Here is a tiny trained network, its code and every weight. The questions are about switching its units off for an input and a target symbol, where a switched-off unit gives its printed mean instead of its output.

import numpy as np


def w(rows, s, z=0):
    codes = np.array(rows[::2]) - 128.0
    scale = np.full(codes.shape[1], s)
    scale[-1] = z or s
    return codes * scale


def norm(h):
    return h / np.sqrt((h * h).mean(-1, keepdims=True) + 1e-5)


def f(y):
    return y / 2 * (1 + np.tanh(0.7978845608 * (y + 0.044715 * y**3)))


def softmax(a):
    e = np.exp(a - a.max(-1, keepdims=True))
    return e / e.sum(-1, keepdims=True)


def log_softmax(a):
    a = a - a.max(-1, keepdims=True)
    return a - np.log(np.exp(a).sum(-1, keepdims=True))


def net(x, mask):
    ids = ['ΦΩβδεηθμξτψ'.index(c) for c in x.split()]
    T = len(ids)
    res = E[ids] + P[:T]
    u = 0
    for l in range(2):
        r = norm(res)
        for j in range(2):
            rows = slice(2 * j, 2 * j + 2)
            q, k, v = (r @ M[l][rows].T for M in (Q, K, V))
            z = softmax(np.where(np.tri(T) > 0, q @ k.T / 2**0.5, -1e9)) @ v
            o = O[l][rows]
            res = res + np.where(mask[u + j], z, o[:, -1]) @ o[:, :-1]
        u += 2
        y = f(norm(res) @ A[l][:, :-1].T + A[l][:, -1])
        res = res + np.where(mask[u : u + 4], y, B[l][:, -1]) @ B[l][:, :-1]
        u += 4
    return log_softmax(norm(res)[-1] @ U[:, :-1].T + U[:, -1])


Q, K, V, O, A, B = {}, {}, {}, {}, {}, {}
E = w([
[146,66,152,17,132,103,187,164,133],'Φ',
[106,116,150,107,182,142,128,83,168],'Ω',
[153,215,203,99,174,157,197,202,65],'β',
[108,250,111,126,161,44,120,114,90],'δ',
[189,129,51,111,140,141,123,173,217],'ε',
[237,94,94,106,137,123,101,105,116],'η',
[33,12,36,86,138,156,83,127,101],'θ',
[202,100,78,196,148,159,186,58,77],'μ',
[124,90,81,181,155,158,238,228,158],'ξ',
[85,148,62,19,118,116,188,134,168],'τ',
[189,116,147,89,234,5,197,79,163],'ψ',
],0.012)
P = w([
[32,141,254,221,4,189,119,247,125],'0',
[138,92,109,62,232,158,101,9,147],'1',
[145,114,109,71,222,154,102,18,138],'2',
[151,120,103,77,229,151,112,30,137],'3',
[162,128,89,91,199,153,112,33,137],'4',
[156,124,86,93,187,145,116,46,110],'5',
[162,126,90,97,211,150,111,42,116],'6',
[173,139,79,89,201,138,129,42,108],'7',
],0.0056)
Q[0] = w([
[150,151,31,138,203,112,209,96,46],'L0H0',
[198,164,156,73,202,113,103,106,219],'L0H0',
[206,126,54,3,232,111,209,74,152],'L0H1',
[80,115,30,188,159,186,209,124,39],'L0H1',
],0.0058)
K[0] = w([
[127,55,178,249,71,122,106,170,208],'L0H0',
[162,108,152,236,158,217,205,179,132],'L0H0',
[113,254,161,168,65,90,82,211,105],'L0H1',
[93,28,155,173,67,101,133,187,166],'L0H1',
],0.0059)
V[0] = w([
[113,216,164,5,74,121,36,174,179],'L0H0',
[152,164,143,224,77,213,138,109,66],'L0H0',
[70,253,155,128,199,100,69,127,97],'L0H1',
[143,247,111,203,38,37,161,150,182],'L0H1',
],0.0067)
O[0] = w([
[140,215,173,74,150,125,83,141,100,102],'L0H0',
[136,120,89,107,94,177,186,114,61,164],'L0H0',
[122,141,60,115,255,154,95,172,49,252],'L0H1',
[104,167,24,87,30,110,105,110,99,110],'L0H1',
],0.0096,0.0025)
A[0] = w([
[3,232,189,136,145,174,91,45,153,235],'L0N0',
[103,182,144,126,157,194,139,123,149,89],'L0N1',
[190,95,102,63,150,120,30,13,117,27],'L0N2',
[172,60,224,138,101,101,224,125,154,254],'L0N3',
],0.0047,0.00097)
B[0] = w([
[123,126,169,151,254,228,109,122,185,201],'L0N0',
[159,97,175,128,129,166,144,108,193,161],'L0N1',
[140,207,159,54,75,109,138,191,193,252],'L0N2',
[131,140,94,136,110,120,83,89,80,196],'L0N3',
],0.0085,0.0035)
Q[1] = w([
[229,88,83,85,150,131,167,11,117],'L1H0',
[194,125,162,34,152,119,112,106,213],'L1H0',
[176,136,103,32,159,153,185,82,163],'L1H1',
[163,96,48,118,174,170,142,74,162],'L1H1',
],0.012)
K[1] = w([
[187,116,105,244,108,150,201,117,75],'L1H0',
[134,153,174,131,83,188,182,127,89],'L1H0',
[25,91,139,141,73,131,78,192,142],'L1H1',
[66,110,200,167,63,104,97,181,92],'L1H1',
],0.011)
V[1] = w([
[214,157,99,118,155,155,124,47,48],'L1H0',
[125,126,107,47,140,200,255,222,124],'L1H0',
[77,211,170,21,155,89,88,33,118],'L1H1',
[85,66,47,139,121,117,23,108,186],'L1H1',
],0.0079)
O[1] = w([
[180,123,130,52,105,203,134,92,125,189],'L1H0',
[123,78,136,185,71,207,132,251,142,253],'L1H0',
[103,79,147,114,77,97,172,125,56,157],'L1H1',
[174,37,126,106,137,153,24,150,132,99],'L1H1',
],0.011,0.0042)
A[1] = w([
[100,117,82,200,20,74,97,60,159,45],'L1N0',
[142,65,89,117,85,254,70,187,164,4],'L1N1',
[219,234,100,119,126,133,61,95,82,157],'L1N2',
[126,162,185,99,182,159,112,178,130,114],'L1N3',
],0.0074,0.0032)
B[1] = w([
[255,168,61,123,115,102,132,146,83,144],'L1N0',
[219,152,119,132,180,29,158,159,66,242],'L1N1',
[127,137,206,150,141,173,92,162,114,180],'L1N2',
[148,88,187,135,85,97,91,144,108,254],'L1N3',
],0.0094,0.0044)
U = w([
[139,196,173,150,175,3,195,58,69,102],'Φ',
[191,123,212,106,209,164,201,203,64,107],'Ω',
[32,187,92,92,101,142,182,160,156,181],'β',
[79,219,51,118,202,152,71,135,22,117],'δ',
[200,207,189,104,23,105,55,164,135,65],'ε',
[197,127,125,89,85,184,178,24,114,172],'η',
[82,108,197,179,149,184,89,82,203,254],'θ',
[151,77,58,233,130,106,209,127,137,175],'μ',
[193,236,93,163,127,106,101,181,193,49],'ξ',
[75,52,217,81,15,63,176,133,71,104],'τ',
[162,22,127,131,155,63,15,94,86,169],'ψ',
],0.0063,0.0029)

Each question gives the input, a string of symbols that net reads in full, and the target symbol t.
The units are the heads (2 rows each of Q, K, V and O) and the neurons (one row each of A and B). Each row of codes is followed by its name. A weight is (code - 128) times the scale printed after its matrix; where a second scale follows, it is the last column's (O, A, B and U).
mask holds one flag per unit, layer by layer, with each layer's heads first. A switched-off unit (its flag False) gives its mean, the last column of its rows in O or B, instead of its output. The means were averaged over made-up inputs and are rounded, as every weight is.
A unit's drop is (log p(t) with every unit on - log p(t) with that unit switched off) / (log p(t) with every unit on - log p(t) with every unit switched off).
The circuit of an input: a set's keep is (log p(t) with only the set's units on - log p(t) with every unit switched off) / (log p(t) with every unit on - log p(t) with every unit switched off). Starting from all 12 units, units are removed one at a time, each time the one whose removal leaves the highest keep (on an exact tie, the one counted first), for as long as the keep stays at least 0.8.
units of the circuit, in order: the units of the circuit, biggest drop first
most important unit: the unit with the biggest drop
top k neurons: the k neurons with the biggest drops, biggest first
which heads matter: for each layer, one digit per head in row order, 1 if its drop is at least 0.15 and else 0, layers parted by /
input Ω δ Ω, target δ: which heads matter -> 01 / 00
input μ Ω Ω Ω ψ Φ ψ, target η: which heads matter -> 11 / 00
input ψ Ω μ δ θ ψ, target ψ: most important unit -> L1H1
input ξ ε Ω τ ψ, target ξ: which heads matter -> 00 / 01
input Φ ε Φ, target Φ: units of the circuit, in order -> [L1H0, L0H1, L0N3, L1H1]
input ψ ε Ω Ω ψ τ ε, target ψ: units of the circuit, in order -> [L0H0, L1H1, L0H1]
input μ Ω Ω Ω, target μ: which heads matter -> 10 / 00
input Ω β Ω ψ μ μ ψ θ, target Ω: top 2 neurons -> [L1N1, L0N3]
input Φ μ ε τ Ω Ω Ω, target η: which heads matter -> 00 / 10
input Φ ψ ψ, target Φ: which heads matter -> 01 / 11
input Φ Ω Ω Ω, target Φ: units of the circuit, in order -> [L1H0, L0H1, L1H1, L0N3]
input Ω τ Ω Φ Φ, target τ: units of the circuit, in order -> [L0H0, L1H1]
input ψ Ω Φ Φ Φ Ω Ω, target θ: which heads matter -> 10 / 10
input Ω ε Φ η, target ε: top 2 neurons -> [L0N2, L0N0]
input Φ ψ Ω Ω ψ Ω η, target Φ: units of the circuit, in order -> [L1H0, L0H1, L1H1, L0N3]
input τ ψ Ω Φ θ Φ, target ψ: units of the circuit, in order -> [L1H1, L0H0]
input Ω μ Φ Ω ψ, target η: units of the circuit, in order -> [L1H0]
input Ω Ω Ω Ω η μ Ω, target η: which heads matter -> 10 / 10
input Ω Φ μ Ω Φ, target η: which heads matter -> 00 / 10
input Ω ε ξ Φ ψ Ω ε, target μ: which heads matter -> 10 / 00
input β Φ ψ, target β: units of the circuit, in order -> [L1H1, L1H0, L1N1]
input δ Φ Ω ε, target δ: most important unit -> L0H1
input τ Ω ψ Φ Ω Ω ψ η, target τ: units of the circuit, in order -> [L1H1, L0H0]
input Φ Φ Φ Φ Ω μ Φ μ, target Φ: units of the circuit, in order -> [L0H1, L0H0, L1H0]
